(in the rows, 128 means zero)
Here are made-up objects, facts about them, and rows of numbers that follow some of those facts. Name the object behind each unnamed row.

Some facts about the objects:
(brotrorun, Φ, 115); (brustal, Φ, 453); (bruva, Φ, 684); (buskel, Φ, 453)
(dimizi, Φ, 115); (dofur, Φ, 902); (doni, Φ, 902); (dralal, Φ, 453)
(dridrok, Φ, 453); (driflon, Φ, 84); (druna, Φ, 902); (drutre, Φ, 115)
(fabribu, Φ, 684); (februvir, Φ, 902); (feso, Φ, 146); (flitrim, Φ, 84)
(flivem, Φ, 115); (flotrun, Φ, 84); (fomin, Φ, 146); (funi, Φ, 684)
(kele, Φ, 902); (kladom, Φ, 453); (klibur, Φ, 146); (klozo, Φ, 115)
(kofom, Φ, 146); (lemuk, Φ, 84); (lizon, Φ, 453); (lodra, Φ, 902)
(muken, Φ, 684); (nestubo, Φ, 453); (nonimin, Φ, 115); (notra, Φ, 453)
(pamul, Φ, 453); (plepa, Φ, 115); (pleskun, Φ, 115); (pliska, Φ, 684)
(pomus, Φ, 453); (ponalem, Φ, 902); (rapu, Φ, 115); (saper, Φ, 684)
(stasen, Φ, 115); (steke, Φ, 115); (stemirol, Φ, 902); (stude, Φ, 146)
(suplun, Φ, 115); (tobru, Φ, 902); (traflo, Φ, 115); (traku, Φ, 902)
(tratin, Φ, 115); (trezu, Φ, 453); (tripla, Φ, 146); (trudru, Φ, 115)
(voflu, Φ, 902); (zubul, Φ, 453); (biplu, ζ, pleskun); (brustal, ζ, buskel)
(buskel, ζ, tobru); (dimizi, ζ, fabribu); (dofur, ζ, stasen); (doni, ζ, fomin)
(driflon, ζ, pomus); (druna, ζ, dofur); (dunul, ζ, ridral); (februvir, ζ, skogru)
(feso, ζ, dralal); (feza, ζ, bruva); (fladogruk, ζ, funi); (flitrim, ζ, voflu)
(flivem, ζ, gruvetre); (fomin, ζ, kele); (funi, ζ, flitrim); (geflok, ζ, notra)
(groklor, ζ, doni); (gruvetre, ζ, stadil); (guklok, ζ, tratin); (gutrom, ζ, dridrok)
(kaver, ζ, lizon); (kele, ζ, biplu); (kladom, ζ, druna); (klibur, ζ, feza)
(kofom, ζ, rapu); (lemuk, ζ, vifun); (lodra, ζ, guklok); (nestubo, ζ, vutrorom)
(nonimin, ζ, gutrom); (notra, ζ, suplun); (paskeplu, ζ, feso); (plepa, ζ, kaver)
(pleskun, ζ, rurir); (pliril, ζ, plepa); (pliska, ζ, brotrorun); (rami, ζ, klibur)
(rapu, ζ, driflon); (rurir, ζ, kofom); (skogru, ζ, vipla); (stadil, ζ, lodra)
(stasen, ζ, ponalem); (steke, ζ, flotrun); (stemirol, ζ, dunul); (stude, ζ, flivem)
(stugel, ζ, klozo); (suplun, ζ, traku); (tobru, ζ, trezu); (traflo, ζ, dimizi)
(trezu, ζ, geflok); (tripla, ζ, pliska); (trudru, ζ, lagil); (vifun, ζ, drutre)
(vutrorom, ζ, pamul); (zubul, ζ, stugel); (biplu, γ, b); (brotrorun, γ, a)
(brustal, γ, c); (bruva, γ, a); (buskel, γ, c); (dimizi, γ, b)
(dofur, γ, b); (doni, γ, a); (dralal, γ, c); (dridrok, γ, b)
(driflon, γ, c); (druna, γ, c); (drutre, γ, b); (dunul, γ, a)
(fabribu, γ, c); (februvir, γ, a); (feso, γ, b); (feza, γ, c)
(fladogruk, γ, a); (flibrufo, γ, a); (flitrim, γ, a); (flivem, γ, a)
(flotrun, γ, d); (fomin, γ, a); (funi, γ, b); (geflok, γ, d)
(groklor, γ, a); (gronel, γ, a); (gruvetre, γ, a); (guklok, γ, a)
(gutrom, γ, b); (kaver, γ, a); (kele, γ, b); (kladom, γ, b)
(klibur, γ, a); (klozo, γ, c); (kofom, γ, a); (lagil, γ, a)
(lemuk, γ, a); (lizon, γ, c); (lodra, γ, a); (muken, γ, a)
(nestubo, γ, a); (nonimin, γ, c); (notra, γ, a); (pamul, γ, a)
(paskeplu, γ, a); (plepa, γ, c); (pleskun, γ, b); (pliril, γ, a)
(pliska, γ, d); (pomus, γ, d); (ponalem, γ, b); (rami, γ, d)
(rapu, γ, a); (ridral, γ, b); (rurir, γ, a); (saliflas, γ, a)
(saper, γ, c); (skogru, γ, a); (stadil, γ, a); (stasen, γ, d)
(steke, γ, a); (stemirol, γ, c); (stude, γ, a); (stugel, γ, a)
(suplun, γ, a); (tobru, γ, a); (traflo, γ, a); (traku, γ, c)
(tratin, γ, c); (trezu, γ, a); (tripla, γ, b); (trudru, γ, b)
(vifun, γ, d); (vipla, γ, b); (voflu, γ, a); (votak, γ, a)
(vutrorom, γ, a); (zubul, γ, c); (brustal, κ, drutre); (buskel, κ, voflu)
(buskel, κ, driflon); (dimizi, κ, tratin); (dimizi, κ, flivem); (drutre, κ, flitrim)
(februvir, κ, kele); (flotrun, κ, stasen); (fomin, κ, ponalem); (klozo, κ, pliska)
(nestubo, κ, stasen); (ponalem, κ, fomin); (suplun, κ, lizon)

Some rows with their names:
[161 144 113 151 103 116 121 127 147 113 137  98]: traku
[113 119 129 137 109 111 131 150 165 125 108 153]: stadil
[152 145 145 117 152 123  73 123 134 144 121 127]: flotrun
[101 160 124 156  90 130 130 137 160  99 135 111]: steke
[150 127 124 169  80 118 167 146 127  85 166 104]: voflu
[130 124 148 143 116 121 135 150 143 107 133 139]: saliflas
[197  94 128 125 143 106 115 139  77 142 148 138]: pomus
[107 187 134 120  82 127 132 181 172 122 122  94]: drutre
[121 123 139 140 114 116 133 149 144 116 122 145]: fladogruk
[146  97 161  81 130  97 142 210 132 158 100 173]: funi
[ 72 153 114 134  98 129 132 136  97 110 129 113]: rapu
[133 147 148 106 103 114 140 194 150 131 120 125]: vipla
[139 106 150  83 120  93 146 199 145 149  98 148]: kladom
[156  82 169 125 144 107 138 167 125 124 129 181]: muken
[166 124 102 144 119 116 106 135  95 145 137 131]: rami
[125 124 145 142 115 120 134 150 142 112 132 142]: stugel
[112 164 134 160  94 135 130 139 156  91 143 107]: brotrorun
[ 99 179 123 119  78 122 135 181 164 126 112 100]: trudru
[129 125 148 142 114 121 134 150 145 108 133 140]: flibrufo
[127 127 145 142 115 119 134 149 141 111 128 143]: dunul
[124 161 144 106  93 112 141 176 172 116 116  91]: ponalem
[ 44 163 108 145  90 144 110 154  96 140 123 158]: fomin
[ 72 141 119  69  61 100 151 178 115 147 113 103]: kele
[ 71 124 115  67 106 104 141 191  73 158  93 137]: biplu
[ 88 194 121 137  71 145 117 202 150 147 123 136]: feso
[190  86 151 127 147 109 118 159  93 147 142 168]: fabribu
[100 161 124 156  89 131 130 137 156 100 130 113]: traflo
[126 124 147 140 115 120 133 150 142 109 131 142]: kaver

Which object is each row?
A row may be one of the objects named above.
[166 102  99 145  98 115 143 155  47 135 165 137]  driflon
[111 119 136 133 115 116 134 150 135 120 121 147]  groklor
[ 84 174 121 172  86 149 111 158 139 124 139 153]  klibur
[159  84 174 127 145 110 138 169 122 123 133 179]  bruva
[146  95 159  85 129  97 142 210 135 161 100 171]  funi
[ 72 153 115 134  96 129 132 137 100 107 130 113]  rapu
[110 144  97 179  62 121 154 147 141 108 147 122]  flivem
[109 132 108 151  84 101 134 134 247 119  82 133]  tobru
[120 166  87 148 116 126 152 185 118 110  96 100]  dimizi
[ 84 174 121 170  85 149 111 159 138 126 140 152]  klibur
[ 72 123 118  67 107 104 140 193  74 158  92 136]  biplu
[137 171 104 162 128 135 104 126 122 109 127  98]  klozo
[171 127 108 144 119 119 106 134  98 142 143 128]  vifun
[ 46 164 107 142  92 147 115 155  65 137 132 154]  kofom
[101 179 121 119  77 124 135 181 170 129 114  99]  trudru
[156  94 166 127 136 108 141 157 136 108 131 153]  pamul
[116 138 123 145 137 116 135 131 148  91 102 111]  februvir
[156 111 163  89 123  99 147 198 146 137 114 139]  dridrok
[123 167  87 148 115 126 150 185 118 110  97 100]  dimizi
[154  84 170 125 144 107 138 168 121 126 128 180]  muken
[160 143 114 151 103 115 120 126 153 114 139  98]  traku
[125 143 142 104  99 111 140 194 151 136 111 129]  gutrom
[ 49 161 101  82  83 116 138 179  84 146  99 105]  pleskun
[186  97 154 120 108 106 125 149 123 140 161 141]  lizon
[120 183 134 126  58 129  79 114 173 146 163  93]  stasen
[ 73 139 117  70  63  99 152 179 114 147 115 102]  kele
[175  90 134 122 136 102 122 146 109 141 127 149]  zubul
[ 86 192 118 134  73 144 117 201 148 150 119 138]  tripla
[127 120 161 133  87 115 136 155 154 121 153 148]  flitrim
[ 79 172 117 170  83 147 110 159 148 128 135 154]  stude
[196  84 144 119 118 103 111 154  92 167 163 168]  pliska
[166 120  80 157  98 100  98 133 201 167  97 154]  geflok
[ 81 172 118 169  84 147 111 157 145 129 133 156]  stude
[173 125 109 144 117 119 105 134  96 141 145 128]  vifun
[ 99 165 110 167 113 127 118 132 212 103  88 125]  suplun
[138  85 131 136 114  86 135 152 241 143  73 185]  trezu
[153 126 123 168  82 118 166 147 130  84 165 104]  voflu
[ 75 108 123 107 120 112 136 148  61 128 117 146]  rurir
[138  84 131 137 115  87 135 153 240 144  74 185]  trezu
[198  93 129 126 142 107 114 140  74 142 147 139]  pomus
[113 155 127 103  90 107 144 176 168 125 101  98]  dofur
[ 94 128 120 126 102 111 139 132 136 106 115 114]  doni
[186  98 143 127 138 107 124 147 104 132 140 143]  dralal
[188  75  79 156 164  93 134 150 117 140  78 168]  buskel
[156 128 122 143 116 117 115 142 112 134 139 132]  feza
[114 109 185  94 162 105 109 141 176 124  87 156]  nestubo
[102 180 123 120  75 124 134 180 163 126 114  98]  trudru
[183  84 144 125 148 106 118 160  93 149 138 170]  saper
[165 148  87 181  64 132 136 141 104 111 174 100]  tratin
[125 124 139 143 114 117 134 149 154 116 125 146]  guklok
[ 45 162 107 143  92 146 114 157  64 134 132 153]  kofom
[121 168  86 149 116 126 150 186 116 112  94 101]  dimizi
[166  94 120 124 164 100 112 141 124 143  91 156]  brustal
[125 118 145 137 117 116 135 154 139 117 126 150]  lemuk

The same objects again, as new rows of numbers:
Some objects and their rows:
[ 69 141 177  89  98  93 112 151 131 157 146 169 112  99 197 134]: brustal
[ 72 156 127 105  90  93 125 124 122 156 155 162 145 104 167 122]: nestubo
[ 66 138 140  76 104 102 122 130 143 155 160 150 127  89 185 137]: dralal
[101 126 145 113 103  98 139 197 158 155 113 162 174  95 169 121]: stude
[ 97 128 149 107 104 125 133 175 142 148 122 152 165  84 175 113]: traflo
[ 83 113 164 135  84  98 121 173 127 149 137 142 144  68 165 115]: biplu
[ 63 149 160  75 105  97 130 110 121 147 139 142 140  82 187 136]: fabribu
[ 85 144 126  95  94 114 129 129 138 148 153 154 135  82 168 123]: lagil
[ 99 129 141 102  96 115 142 170 141 154 123 169 165  87 171 115]: lemuk
[ 81 142 126  99 103  98 124 133 151 149 151 151 135  89 163 128]: pamul
[ 86 138 142  85  95 124 139 135 102 160 130 145 165 105 175 110]: stasen
[ 69 140 147  81  95 116 126 142 132 155 156 161 130  83 194 129]: feza
[ 82 141 158 109 109  83 127 140 159 152 151 179 123  94 168  98]: notra
[ 93  93 189 154  99 125 129 216 129 147 121 137 176  72 166 119]: pleskun
[ 87 116 175 111  81  95 127 175 147 156 123 143 175  77 159 103]: kele
[ 84 143 130 104  92 112 129 140 140 149 146 159 134  81 172 119]: vutrorom
[ 67 138 153  90 102  99 121 145 142 155 155 162 127  87 187 133]: zubul
[ 89 111 172 155 111 149 137 206 126 150 132 179 174  79 167 126]: rapu
[ 99 100 167 125 102  85 139 193 159 151 122 121 171  95 163 122]: feso
[ 82 123 164  88 104 131 130 176 136 154 132 153 158  86 196 123]: nonimin
[ 83 143 168 112 110  77 128 146 162 152 149 186 121  94 171  90]: trezu
[100 100 171 128 102  86 139 194 158 152 122 126 174  93 164 122]: tripla
[ 92 135 126  91  95 105 137 142 142 153 140 161 150  90 165 126]: voflu
[ 93 138 164 100 101  86 139 158 154 157 137 195 141  93 171  91]: tobru
[ 96 135 134 140  93 128 137 202 154 147 111 150 162  80 194 115]: flivem
[ 91 147 118 141  77 104 142 189 163 154 121 161 148  82 194 129]: lodra
[ 97 129 144 108 106 128 133 170 140 149 124 150 164  85 174 114]: steke
[101 123 148 104 107  96 137 185 154 156 114 165 174  96 164 119]: klibur

Which object is each row?
A row may be one of the objects named above.
[ 82 118 158 137  93  82 125 161 154 147 146 124 133  82 169 122]  kladom
[ 96 134 137 141  92 128 137 201 155 147 110 151 159  79 196 117]  flivem
[ 84 119 153 129  87  99 130 150 146 145 150 123 135  78 175 121]  gutrom
[ 83 149 117 130  81 114 133 159 152 149 136 155 133  78 188 126]  guklok
[ 78 129 144 103 107 108 128 134 140 157 154 151 120  89 159 133]  pomus
[ 67 139 152  90 101 100 121 150 143 155 157 163 127  87 189 132]  zubul
[ 85 138 149 104  89 111 134 152 151 157 136 170 164  91 166 110]  februvir
[ 76 130 175 135  96  75 134 139 135 140 128 114 147  76 173 120]  funi
[ 77 128 170  76 103 144 129 151 144 155 139 146 172  91 191 117]  klozo
[ 67 137 175  94 105  91 120 142 146 157 155 177 121  94 193 112]  buskel
[ 81 113 175 109 103 134 141 188 123 157 142 181 163  86 188 139]  driflon
[101 125 144 114 103  97 139 193 159 155 113 163 175  94 169 122]  stude
[ 94 140 133  86  90  94 127 158 135 157 122 175 153  84 165 112]  doni
[ 69 139 145  82  93 114 126 139 131 154 156 163 128  83 195 127]  feza
[ 78 126 162 147  97 128 127 185 124 153 146 191 144  71 161 129]  rurir
[ 84 135 177 100 105  99 135 132 146 159 147 185 110  90 174  87]  geflok
[ 91 146 117 142  78 102 142 187 164 153 120 159 150  82 195 129]  lodra
[111  96 136 125  97  89 107 119 167 161  95 180 191  83 164 112]  fomin
[ 82 142 161 106 110  79 126 143 156 151 151 177 124  93 167  95]  notra

